.13	.05	-.19	-.04	.10	.13	-.10	-.02	-.02	.28	.24	.40	-.03	-.35	.03	.04	.05	.05	-.13	.01	-.13	-.07	.22	-.21	.09	.04	-.15	.02	.24	-.01	-.08	.02	-.04	-.13 | jg
.08	.08	-.08	.01	-.05	.18	-.09	.02	.29	.03	.15	.44	-.22	-.39	-.02	.03	-.16	-.26	-.03	-.13	.15	-.11	.07	-.13	.13	-.01	-.07	-.06	.16	-.05	-.19	.21	.05	-.02 | pb
.20	.03	-.21	.06	-.07	.21	-.14	-.04	-.03	.26	.06	.04	.02	-.36	.08	.07	.08	-.19	-.06	-.08	.09	-.05	.21	-.26	-.03	.00	.00	.06	.22	.00	-.10	-.01	-.03	-.07 | pb
-.10	-.06	.39	.04	-.04	-.03	-.14	-.04	.08	.18	.30	.16	.18	-.12	.01	.09	-.01	-.35	-.02	.00	-.13	-.14	.18	-.15	-.04	-.25	.06	-.01	-.08	.08	.03	.24	.07	-.10 | pb
-.02	.12	-.22	.07	.05	.25	.06	-.03	.02	.26	.11	.33	-.18	-.44	-.08	-.01	.00	-.30	-.10	-.14	-.03	-.12	.13	-.24	-.03	-.05	-.01	.02	.33	-.11	-.11	.01	.31	.02 | jg
.14	.25	-.62	.01	.03	-.03	-.23	-.03	-.10	.07	.15	.21	-.01	-.51	.01	.17	.00	-.07	-.16	-.02	-.10	-.11	.11	-.08	-.05	.08	.04	-.01	.34	-.04	-.17	-.02	-.17	-.34 | pb
.10	.09	-.31	.05	-.02	.15	-.16	.14	-.07	.13	-.01	.18	-.13	-.39	-.11	.03	-.04	-.31	-.12	-.03	.01	.04	.13	-.17	.01	-.21	.02	.06	.27	.07	-.19	.07	-.17	-.18 | jg
.05	.12	-.28	.09	.03	-.07	-.19	.02	.00	.21	.20	.26	.02	-.37	.24	.16	-.01	-.07	-.09	.05	-.02	-.03	.25	-.12	-.01	-.01	-.01	.07	.31	-.01	-.03	.03	-.08	-.30 | Gr
.19	.01	-.19	.10	.09	.18	-.06	-.06	-.08	.27	.14	.17	-.23	-.42	.01	.04	.02	-.16	-.06	-.03	.01	-.05	.06	-.09	.12	.03	.06	-.15	.27	-.04	-.05	-.05	-.07	.07 | pb
.10	.03	.07	.06	.04	.17	-.17	.03	.11	.15	.21	.28	-.01	-.39	-.03	-.09	-.04	-.29	-.04	-.13	.06	-.08	.18	-.60	-.07	.06	-.04	.00	.22	-.04	-.15	.17	.00	-.13 | pb
.12	.00	-.12	-.06	.08	.10	-.20	.02	-.07	.30	.26	.30	.12	-.52	.06	.00	.01	-.14	-.18	.04	-.02	-.07	.26	-.11	.25	-.11	-.13	.05	.24	-.01	-.06	.07	.06	-.25 | Gr
.19	.01	-.34	.05	-.01	.13	-.07	-.10	.01	.21	.12	.48	.11	-.49	-.05	.15	.00	-.38	-.21	-.10	.03	-.07	-.39	-.23	.06	-.06	.09	.07	-.38	.01	-.24	.01	-.12	-.15 | pb
.08	.01	-.15	.15	.04	-.11	-.16	.01	.16	.15	.26	.34	.04	-.49	.07	.04	-.04	-.19	.01	.12	.01	.00	.27	-.19	.05	-.05	-.09	-.12	.26	-.04	-.09	.08	.00	-.20 | jg
.15	-.08	-.07	.03	.12	.12	-.15	-.13	-.10	.06	.33	.75	-.11	-.66	.13	.04	-.03	-.28	-.26	-.08	.12	-.32	.27	-.75	-.03	-.08	.08	.00	.69	-.15	.01	.33	-.11	.06 | ql
.12	.10	-.27	.02	-.02	.05	-.21	-.01	.01	.05	.25	.73	-.10	-.43	-.02	.12	-.19	-.22	-.01	-.03	-.06	-.13	.09	-.17	-.28	-.09	.10	.02	.29	-.02	-.14	.08	-.18	-.38 | pb
.04	.11	-.27	.09	.08	.27	-.12	-.03	-.20	-.65	.13	.30	-.17	-.30	-.03	.06	-.02	-.51	-.10	-.10	.10	-.16	-.13	-.35	-.03	-.12	-.04	.07	.28	-.15	-.27	.12	-.04	.26 | pb
-.01	.15	-.15	.01	-.17	-.03	-.13	-.05	.09	.03	.27	.42	-.03	-.37	.03	.02	.04	-.22	-.13	-.06	.05	-.07	.22	-.23	.02	-.02	.14	-.04	.11	-.05	-.03	.08	-.03	-.14 | pb
.26	.14	-.39	.12	.08	.17	-.28	.00	-.10	.30	.29	.19	.04	-.43	.01	.17	-.02	-.21	-.08	-.05	-.07	-.05	-.12	-.25	.05	.00	.02	-.04	.21	.10	-.08	-.06	-.05	-.21 | Gr
.15	.04	.17	.16	.18	.03	-.15	-.10	-.12	.28	.18	.10	.28	-.55	-.01	.04	.02	-.08	-.10	.23	-.06	.08	.10	-.04	-.01	.06	-.05	-.01	.15	.03	.01	-.17	-.21	-.21 | pb
-.02	.12	.07	.17	-.04	.02	-.12	-.14	.08	.01	.29	.55	.08	-.35	-.02	.08	.05	-.16	-.09	-.06	.13	-.14	.32	-.25	-.10	.00	-.04	.02	.19	-.01	-.08	.14	-.03	-.03 | Gr
.06	.15	-.42	.10	-.05	.07	-.14	-.10	.04	.14	-.22	.46	.05	-.50	-.02	.05	-.07	-.11	-.17	-.14	-.04	-.12	.22	-.13	-.02	.01	.02	-.20	.32	-.07	-.08	-.07	-.09	-.13 | pb
.04	.12	-.31	.05	.02	.13	-.13	-.02	-.09	.11	.12	.13	-.08	-.33	.04	.09	-.02	-.20	-.10	-.05	-.04	-.16	-.08	-.28	.12	.10	-.23	.03	.35	-.04	-.12	.04	-.05	.06 | Gr
.10	.00	-.28	.20	-.02	.12	-.27	-.01	-.02	.24	.11	.86	-.03	-.34	-.22	.05	-.11	-.20	-.03	-.02	.12	-.16	.02	-.17	-.01	-.07	.07	-.03	.27	-.04	-.04	-.02	-.11	-.30 | jg
.08	.07	.08	.00	-.03	.14	-.15	-.06	-.14	.19	.16	-.02	-.02	-.36	.00	-.04	.01	-.35	-.01	-.12	.12	-.14	.05	-.35	-.02	-.06	.03	.02	.10	-.12	-.06	-.04	.00	.06 | ql
.00	.17	-.05	.00	.10	.05	-.06	-.13	-.02	.17	.13	.37	-.08	-.39	.08	.04	-.02	-.21	.08	.02	.01	-.16	.15	-.13	.12	.05	.04	.00	.19	.08	-.30	.03	.09	-.06 | jg
.10	-.04	-.07	.09	-.05	.05	-.17	.02	-.03	.10	.26	.12	.29	-.26	.14	.11	-.08	-.15	-.23	-.10	-.01	-.04	.13	-.13	-.01	-.21	.02	.11	.24	.03	-.04	.04	-.62	-.14 | pb
.10	.09	-.19	.05	.00	.29	-.18	-.02	.04	.24	.21	.25	-.01	-.43	.02	.06	.05	-.36	-.07	.02	.08	-.03	.18	-.26	.03	-.09	-.04	-.08	.25	.01	-.06	.11	-.05	-.17 | Gr
.05	.17	-.29	.05	.25	.44	-.01	.02	-.16	.39	.18	-.17	.11	-.50	-.02	.04	.07	-.15	-.03	.08	-.07	.02	.17	-.23	.02	.16	-.01	.05	.36	.02	-.13	-.07	-.03	-.08 | pb
